Here is a tiny trained network, its code and every weight. The questions are about switching its units off for an input and a class, where a switched-off unit gives its printed mean instead of its output.

import numpy as np


def w(rows, s, z=0):
    codes = np.array(rows[::2]) - 128.0
    scale = np.full(codes.shape[1], s)
    scale[-1] = z or s
    return codes * scale


def norm(h):
    return h / np.sqrt((h * h).mean(-1, keepdims=True) + 1e-5)


def f(y):
    return np.maximum(y, 0)


def log_softmax(a):
    a = a - a.max(-1, keepdims=True)
    return a - np.log(np.exp(a).sum(-1, keepdims=True))


def net(x, mask):
    res = np.array(x, float).reshape(1, 2) / 4 @ E
    u = 0
    for l in range(2):
        y = f(norm(res) @ A[l][:, :-1].T + A[l][:, -1])
        res = res + np.where(mask[u : u + 6], y, B[l][:, -1]) @ B[l][:, :-1]
        u += 6
    return log_softmax(norm(res)[-1] @ U[:, :-1].T + U[:, -1])


A, B = {}, {}
E = w([
[173,131,78,220,34,164,38],'x0',
[181,109,224,2,56,25,22],'x1',
],0.0074)
A[0] = w([
[48,90,77,190,224,210,171,27],'L0N0',
[4,34,192,82,168,73,216,26],'L0N1',
[205,209,34,192,160,156,107,246],'L0N2',
[202,156,7,116,95,103,62,149],'L0N3',
[46,46,208,7,206,117,232,24],'L0N4',
[140,192,70,168,205,171,214,1],'L0N5',
],0.011,0.005)
B[0] = w([
[117,142,160,194,153,148,46,234],'L0N0',
[218,128,41,7,159,117,167,211],'L0N1',
[66,109,47,185,114,131,186,221],'L0N2',
[112,166,213,88,83,95,158,193],'L0N3',
[224,148,41,43,106,152,161,246],'L0N4',
[112,148,158,182,174,150,28,210],'L0N5',
],0.013)
A[1] = w([
[179,232,39,150,77,192,179,86],'L1N0',
[222,251,104,106,172,160,183,37],'L1N1',
[186,200,211,142,122,74,134,83],'L1N2',
[152,176,104,46,247,253,120,142],'L1N3',
[114,120,52,155,27,81,209,72],'L1N4',
[69,133,56,170,110,131,207,2],'L1N5',
],0.012,0.0084)
B[1] = w([
[185,67,174,86,171,48,192,199],'L1N0',
[216,127,170,37,172,131,154,202],'L1N1',
[68,99,188,58,188,187,67,171],'L1N2',
[231,112,53,91,43,51,244,248],'L1N3',
[122,10,65,198,119,74,229,167],'L1N4',
[216,143,14,62,109,85,142,152],'L1N5',
],0.013,0.012)
U = w([
[133,60,49,182,95,78,175,200],'0',
[124,210,203,145,179,140,190,1],'1',
[210,127,78,8,131,158,183,180],'2',
[132,208,202,137,166,168,186,1],'3',
[36,85,182,125,53,82,161,98],'4',
[99,149,215,33,114,112,39,166],'5',
[65,189,63,222,171,212,71,116],'6',
],0.017,0.0093)

Each question gives the input, the list of numbers given to net, and the class t.
The units are the neurons (one row each of A and B). Each row of codes is followed by its name. A weight is (code - 128) times the scale printed after its matrix; where a second scale follows, it is the last column's (A, B and U).
mask holds one flag per neuron, layer by layer. A switched-off neuron (its flag False) gives its mean, the last column of its row in B, instead of its output. The means were averaged over made-up inputs and are rounded, as every weight is.
A unit's drop is (log p(t) with every unit on - log p(t) with that unit switched off) / (log p(t) with every unit on - log p(t) with every unit switched off).
The circuit of an input: a set's keep is (log p(t) with only the set's units on - log p(t) with every unit switched off) / (log p(t) with every unit on - log p(t) with every unit switched off). Starting from all 12 units, units are removed one at a time, each time the one whose removal leaves the highest keep (on an exact tie, the one counted first), for as long as the keep stays at least 0.8.
circuit, biggest first: the units of the circuit, biggest drop first
unit that matters most: the unit with the biggest drop
k most important neurons: the k neurons with the biggest drops, biggest first
top k neurons in layer l: the k neurons of layer l with the biggest drops, biggest first
drop when u is switched off: that unit's drop, to one decimal
input [8,-6], class 0: 2 most important neurons -> (L0N2 L1N5)
input [-1,6], class 5: circuit, biggest first -> (L0N1 L0N4 L1N3)
input [4,-4], class 6: unit that matters most -> L0N4
input [7,4], class 4: circuit, biggest first -> (L0N3 L0N4 L0N1)
input [7,-8], class 6: circuit, biggest first -> (L0N4 L1N3 L0N1)
input [0,2], class 5: circuit, biggest first -> (L0N4 L0N1 L1N3)
input [7,5], class 5: top 2 neurons in layer 1 -> (L1N2 L1N3)
input [-4,-7], class 0: circuit, biggest first -> (L1N3 L0N0 L0N5 L1N1)
input [0,6], class 5: 2 most important neurons -> (L0N2 L0N4)
input [7,3], class 4: top 3 neurons in layer 0 -> (L0N3 L0N4 L0N1)
input [-1,7], class 5: 2 most important neurons -> (L0N2 L0N1)
input [-5,-8], class 0: top 4 neurons in layer 0 -> (L0N0 L0N5 L0N3 L0N2)
input [4,-3], class 0: drop when L0N2 is switched off -> 2.1
input [7,-5], class 0: circuit, biggest first -> (L0N2)
input [3,-2], class 0: drop when L0N2 is switched off -> 1.9
input [5,-5], class 6: drop when L1N3 is switched off -> 0.2
input [4,2], class 4: drop when L0N5 is switched off -> 0.2
